Here is a tiny trained network, its code and every weight. The questions are about switching its units off for an input and a target symbol, where a switched-off unit gives its printed mean instead of its output.

import numpy as np


def w(rows, s, z=0):
    codes = np.array(rows[::2]) - 128.0
    scale = np.full(codes.shape[1], s)
    scale[-1] = z or s
    return codes * scale


def f(y):
    return np.maximum(y, 0)


def softmax(a):
    e = np.exp(a - a.max(-1, keepdims=True))
    return e / e.sum(-1, keepdims=True)


def log_softmax(a):
    a = a - a.max(-1, keepdims=True)
    return a - np.log(np.exp(a).sum(-1, keepdims=True))


def net(x, mask):
    ids = ['ΘΞΣΦΨΩαβγδεζλμπτ'.index(c) for c in x.split()]
    T = len(ids)
    res = E[ids] + P[:T]
    u = 0
    for l in range(2):
        r = res
        for j in range(2):
            rows = slice(2 * j, 2 * j + 2)
            q, k, v = (r @ M[l][rows].T for M in (Q, K, V))
            z = softmax(np.where(np.tri(T) > 0, q @ k.T / 2**0.5, -1e9)) @ v
            o = O[l][rows]
            res = res + np.where(mask[u + j], z, o[:, -1]) @ o[:, :-1]
        u += 2
        y = f(res @ A[l][:, :-1].T + A[l][:, -1])
        res = res + np.where(mask[u : u + 12], y, B[l][:, -1]) @ B[l][:, :-1]
        u += 12
    return log_softmax(res[-1] @ U[:, :-1].T + U[:, -1])


Q, K, V, O, A, B = {}, {}, {}, {}, {}, {}
E = w([
[62,189,139,193,78],'Θ',
[203,137,171,137,221],'Ξ',
[156,60,117,114,158],'Σ',
[150,148,186,162,195],'Φ',
[129,159,85,148,109],'Ψ',
[119,144,140,190,56],'Ω',
[191,133,86,114,75],'α',
[188,149,90,158,158],'β',
[171,125,99,102,155],'γ',
[151,115,116,193,124],'δ',
[141,211,101,143,72],'ε',
[159,118,87,123,125],'ζ',
[165,249,141,86,114],'λ',
[90,159,123,250,142],'μ',
[169,38,135,135,174],'π',
[32,83,110,99,156],'τ',
],0.023)
P = w([
[149,183,61,50,246],'0',
[160,120,167,171,112],'1',
[172,127,161,159,119],'2',
[184,131,157,150,126],'3',
[173,130,147,157,139],'4',
[174,129,141,157,145],'5',
[182,129,138,158,150],'6',
[170,125,133,162,152],'7',
[165,121,134,162,154],'8',
[180,120,135,157,156],'9',
[172,121,124,160,160],'10',
[179,124,131,161,162],'11',
],0.011)
Q[0] = w([
[75,111,151,63,116],'0.h0',
[164,126,98,163,147],'0.h0',
[131,246,165,187,94],'0.h1',
[74,140,89,123,31],'0.h1',
],0.011)
K[0] = w([
[39,34,254,119,109],'0.h0',
[210,72,48,149,172],'0.h0',
[250,136,42,213,74],'0.h1',
[202,234,131,195,147],'0.h1',
],0.0066)
V[0] = w([
[15,207,80,187,199],'0.h0',
[135,134,76,96,185],'0.h0',
[183,88,96,253,119],'0.h1',
[191,57,31,174,17],'0.h1',
],0.006)
O[0] = w([
[87,133,88,164,181,121],'0.h0',
[245,83,84,61,133,229],'0.h0',
[186,133,106,194,78,254],'0.h1',
[171,178,48,144,108,225],'0.h1',
],0.011,0.0033)
A[0] = w([
[137,193,159,196,173,70],'0.n0',
[104,79,169,210,103,240],'0.n1',
[199,82,220,151,41,119],'0.n2',
[147,183,122,156,119,4],'0.n3',
[164,176,126,62,134,238],'0.n4',
[212,115,115,148,116,50],'0.n5',
[130,230,149,188,2,184],'0.n6',
[189,61,73,132,180,160],'0.n7',
[126,47,223,108,137,159],'0.n8',
[166,206,115,44,116,95],'0.n9',
[218,94,125,79,138,138],'0.n10',
[40,159,171,182,73,139],'0.n11',
],0.0091,0.0038)
B[0] = w([
[104,136,118,128,154,169],'0.n0',
[177,197,80,119,86,166],'0.n1',
[173,107,150,149,168,188],'0.n2',
[62,103,78,78,110,167],'0.n3',
[146,88,18,213,9,178],'0.n4',
[87,198,102,129,109,216],'0.n5',
[173,2,193,209,187,252],'0.n6',
[195,92,136,228,30,205],'0.n7',
[131,132,62,131,215,161],'0.n8',
[51,54,114,147,58,172],'0.n9',
[118,87,124,152,125,205],'0.n10',
[210,39,100,123,153,151],'0.n11',
],0.0066,0.016)
Q[1] = w([
[74,210,187,38,71],'1.h0',
[23,131,166,50,217],'1.h0',
[51,129,218,93,127],'1.h1',
[143,128,110,254,160],'1.h1',
],0.0072)
K[1] = w([
[139,177,253,230,79],'1.h0',
[162,149,141,130,90],'1.h0',
[123,130,174,115,114],'1.h1',
[116,103,52,31,182],'1.h1',
],0.0073)
V[1] = w([
[179,200,131,228,144],'1.h0',
[181,85,181,149,207],'1.h0',
[181,1,191,136,132],'1.h1',
[156,104,93,181,46],'1.h1',
],0.0084)
O[1] = w([
[167,205,250,196,133,111],'1.h0',
[194,159,101,225,244,122],'1.h0',
[202,144,103,90,239,199],'1.h1',
[150,107,156,38,91,245],'1.h1',
],0.011)
A[1] = w([
[90,90,105,168,240,127],'1.n0',
[39,150,129,146,184,98],'1.n1',
[84,134,157,147,39,126],'1.n2',
[64,148,77,177,155,160],'1.n3',
[141,60,251,105,93,120],'1.n4',
[79,130,180,20,93,2],'1.n5',
[221,150,76,104,81,127],'1.n6',
[152,111,110,222,40,149],'1.n7',
[167,125,101,158,97,163],'1.n8',
[209,147,191,58,168,183],'1.n9',
[183,53,136,33,138,164],'1.n10',
[176,172,2,127,140,129],'1.n11',
],0.0087,0.0078)
B[1] = w([
[120,177,172,156,107,221],'1.n0',
[224,94,123,135,179,137],'1.n1',
[85,111,91,223,228,179],'1.n2',
[74,128,103,119,154,176],'1.n3',
[81,190,138,66,149,209],'1.n4',
[177,72,208,205,221,182],'1.n5',
[123,98,188,90,131,224],'1.n6',
[87,138,141,123,127,253],'1.n7',
[90,154,177,135,116,210],'1.n8',
[34,58,84,130,144,197],'1.n9',
[175,196,20,162,57,225],'1.n10',
[143,151,184,2,124,227],'1.n11',
],0.0072,0.029)
U = w([
[118,96,80,189,149,105],'Θ',
[190,129,144,110,160,84],'Ξ',
[183,109,67,116,133,49],'Σ',
[161,199,137,121,152,88],'Φ',
[87,188,105,107,87,253],'Ψ',
[181,88,152,158,134,166],'Ω',
[135,8,156,96,132,114],'α',
[98,211,146,44,106,161],'β',
[144,152,61,90,106,56],'γ',
[117,155,191,88,136,146],'δ',
[51,90,109,123,133,149],'ε',
[133,149,89,87,99,188],'ζ',
[75,119,30,123,103,53],'λ',
[101,221,122,137,124,175],'μ',
[207,77,89,138,154,39],'π',
[88,76,105,84,192,189],'τ',
],0.011,0.0035)

Each question gives the input, a string of symbols that net reads in full, and the target symbol t.
The units are the heads (2 rows each of Q, K, V and O) and the neurons (one row each of A and B). Each row of codes is followed by its name. A weight is (code - 128) times the scale printed after its matrix; where a second scale follows, it is the last column's (O, A, B and U).
mask holds one flag per unit, layer by layer, with each layer's heads first. A switched-off unit (its flag False) gives its mean, the last column of its rows in O or B, instead of its output. The means were averaged over made-up inputs and are rounded, as every weight is.
A unit's drop is (log p(t) with every unit on - log p(t) with that unit switched off) / (log p(t) with every unit on - log p(t) with every unit switched off).
The circuit of an input: a set's keep is (log p(t) with only the set's units on - log p(t) with every unit switched off) / (log p(t) with every unit on - log p(t) with every unit switched off). Starting from the 12 units with the biggest drops (on a tie, the unit counted first), units are removed one at a time, each time the one whose removal leaves the highest keep (on an exact tie, the one counted first), for as long as the keep stays at least 0.8.
circuit, biggest first: the units of the circuit, biggest drop first
most important unit: the unit with the biggest drop
top k neurons: the k neurons with the biggest drops, biggest first
top k neurons in layer l: the k neurons of layer l with the biggest drops, biggest first
which heads matter: for each layer, one digit per head in row order, 1 if its drop is at least 0.15 and else 0, layers parted by /
input ε Θ α β Ω Σ ζ α μ, target ε: which heads matter : 11 / 11
input Ω ε Ψ δ, target Ω: top 2 neurons in layer 0 : 0.n5, 0.n6
input β Ψ μ α α δ ζ Σ, target β: which heads matter : 00 / 11
input ε δ Ω ε τ λ ε μ, target μ: which heads matter : 11 / 01
input Ξ Ψ π, target Ξ: which heads matter : 01 / 11
input ε β μ ζ ε α ζ, target ε: most important unit : 0.n6
input λ α ε ζ Σ μ, target λ: top 2 neurons in layer 0 : 0.n6, 0.n9
input τ β α α γ Θ Σ, target Σ: top 2 neurons : 0.n6, 1.n10
input δ Φ Ω α α π, target δ: which heads matter : 00 / 10
input α Σ Θ, target α: circuit, biggest first : 1.h1, 0.n6
input π Φ λ ε Θ Θ β μ Θ α, target π: top 2 neurons : 1.n10, 1.n9
input Σ Ω Ω Θ ε δ Ξ α Ξ, target Σ: which heads matter : 11 / 01
input λ Ψ Θ Σ Σ Θ Ω, target λ: which heads matter : 01 / 11
input Θ β Θ δ, target Θ: which heads matter : 11 / 01
input Ω Φ α Φ Φ α μ μ Ω Ψ, target Ω: top 2 neurons in layer 0 : 0.n6, 0.n5
input Θ ε τ α λ Φ γ α α, target α: which heads matter : 11 / 11
input π ε α Φ Ξ, target π: which heads matter : 11 / 11
input Ξ ε δ Ξ δ, target Ξ: most important unit : 0.h1
input τ Ξ ζ π λ π, target π: which heads matter : 11 / 01
input α π β λ, target α: which heads matter : 00 / 11
input μ ε α λ β Θ λ, target μ: top neuron in layer 1 : 1.n9
input τ μ δ Ψ α Φ β β ε, target ε: circuit, biggest first : 0.n6, 1.h1, 1.h0
input β ζ γ α α λ ζ ζ β ε Θ ε, target β: top 2 neurons : 1.n4, 0.n7
input γ α π Θ δ α Φ τ π Θ δ Ω, target Ω: top 4 neurons : 0.n6, 0.n7, 1.n4, 1.n9
input ε Ω π μ π Φ π γ, target ε: top 2 neurons : 0.n6, 1.n2
input ε β τ α α ε β, target β: which heads matter : 01 / 10
input ζ α π, target ζ: most important unit : 1.n10
input Θ δ α Ξ α α Θ, target Θ: circuit, biggest first : 0.n6, 1.n11
